Here is a tiny trained network, its code and every weight. The questions are about switching its units off for an input and a class, where a switched-off unit gives its printed mean instead of its output.

import numpy as np


def w(rows, s, z=0):
    codes = np.array(rows[::2]) - 128.0
    scale = np.full(codes.shape[1], s)
    scale[-1] = z or s
    return codes * scale


def f(y):
    return np.maximum(y, 0)


def log_softmax(a):
    a = a - a.max(-1, keepdims=True)
    return a - np.log(np.exp(a).sum(-1, keepdims=True))


def net(x, mask):
    res = np.array(x, float).reshape(1, 7) / 4 @ E
    y = f(res @ A[0][:, :-1].T + A[0][:, -1])
    res = res + np.where(mask, y, B[0][:, -1]) @ B[0][:, :-1]
    return log_softmax(res[-1] @ U[:, :-1].T + U[:, -1])


A, B = {}, {}
E = w([
[241,12,1,107,32,172,81,64,226,65,109,112],'x0',
[195,191,65,204,194,88,119,43,39,39,110,150],'x1',
[93,156,95,141,120,110,93,118,144,161,110,63],'x2',
[161,154,97,133,100,96,124,141,108,182,172,66],'x3',
[177,93,154,92,144,130,145,105,81,157,139,139],'x4',
[180,93,172,96,144,144,128,126,81,135,132,174],'x5',
[108,169,114,124,118,132,50,150,126,130,139,105],'x6',
],0.0078)
A[0] = w([
[112,163,132,148,53,46,126,137,135,115,88,192,178],'n1',
[200,177,91,188,239,132,120,89,72,37,117,81,175],'n2',
[4,186,205,118,143,103,166,108,94,181,200,161,99],'n3',
[98,100,76,174,180,121,100,152,188,174,83,33,173],'n4',
[34,25,160,85,56,163,151,239,134,145,154,82,122],'n5',
[160,165,117,187,159,122,116,120,94,59,131,143,179],'n6',
[129,89,195,52,114,140,124,208,178,158,116,84,193],'n7',
[142,141,40,141,102,158,94,132,199,111,114,180,4],'n8',
[88,180,202,157,119,94,134,186,61,132,122,137,94],'n9',
[119,127,150,100,131,170,128,148,207,210,167,162,105],'n10',
[176,53,76,98,2,155,74,71,156,91,129,134,112],'n11',
],0.0077,0.0018)
B[0] = w([
[255,117,167,138,155,160,112,99,142,95,201,82,146],'n1',
[203,174,5,131,78,61,16,108,173,127,35,183,237],'n2',
[85,64,114,93,229,150,209,194,41,108,161,111,236],'n3',
[187,93,63,60,125,127,172,173,71,94,128,169,185],'n4',
[229,161,29,111,86,72,112,52,188,159,38,225,243],'n5',
[205,190,117,153,105,168,76,36,148,228,103,124,193],'n6',
[172,227,169,196,186,105,58,84,171,209,72,208,219],'n7',
[70,88,144,132,156,115,116,90,61,135,124,87,182],'n8',
[127,58,133,46,114,216,177,229,76,165,190,74,207],'n9',
[169,154,76,101,51,18,7,107,204,218,150,210,192],'n10',
[27,88,190,63,221,228,190,225,19,103,231,35,247],'n11',
],0.0066,0.012)
U = w([
[210,243,50,166,22,83,87,32,231,180,84,207,251],'0',
[37,46,192,107,171,207,210,223,108,94,216,3,5],'1',
],0.0049,0.0024)

Each question gives the input, the list of numbers given to net, and the class t.
The units are the neurons (one row each of A and B). Each row of codes is followed by its name. A weight is (code - 128) times the scale printed after its matrix; where a second scale follows, it is the last column's (A, B and U).
mask holds one flag per neuron, in row order. A switched-off neuron (its flag False) gives its mean, the last column of its row in B, instead of its output. The means were averaged over made-up inputs and are rounded, as every weight is.
A unit's drop is (log p(t) with every unit on - log p(t) with that unit switched off) / (log p(t) with every unit on - log p(t) with every unit switched off).
The circuit of an input: a set's keep is (log p(t) with only the set's units on - log p(t) with every unit switched off) / (log p(t) with every unit on - log p(t) with every unit switched off). Starting from all 11 units, units are removed one at a time, each time the one whose removal leaves the highest keep (on an exact tie, the one counted first), for as long as the keep stays at least 0.8.
circuit, biggest first: the units of the circuit, biggest drop first
top k neurons: the k neurons with the biggest drops, biggest first
drop when u is switched off: that unit's drop, to one decimal
input [8,5,-5,5,-1,0,-5], class 1: circuit, biggest first : [n11]
input [-6,-7,-8,5,2,4,6], class 0: top 4 neurons : [n5, n11, n7, n10]
input [-7,-7,5,-2,-3,-7,4], class 0: top 4 neurons : [n5, n11, n10, n7]
input [-5,4,-8,-1,-6,-5,1], class 1: top 3 neurons : [n5, n9, n3]
input [-5,-6,-3,1,6,0,5], class 0: top 3 neurons : [n5, n11, n7]
input [6,-4,2,-6,-1,1,7], class 1: top 2 neurons : [n11, n2]
input [-6,-8,2,-3,-3,-8,7], class 0: top 2 neurons : [n5, n11]
input [-5,-8,3,4,2,5,3], class 0: drop when n5 is switched off : 0.2
input [-4,-3,6,-4,-7,-1,-3], class 1: drop when n9 is switched off : 0.6
input [-5,-5,-7,-5,8,6,-2], class 0: drop when n5 is switched off : 1.5
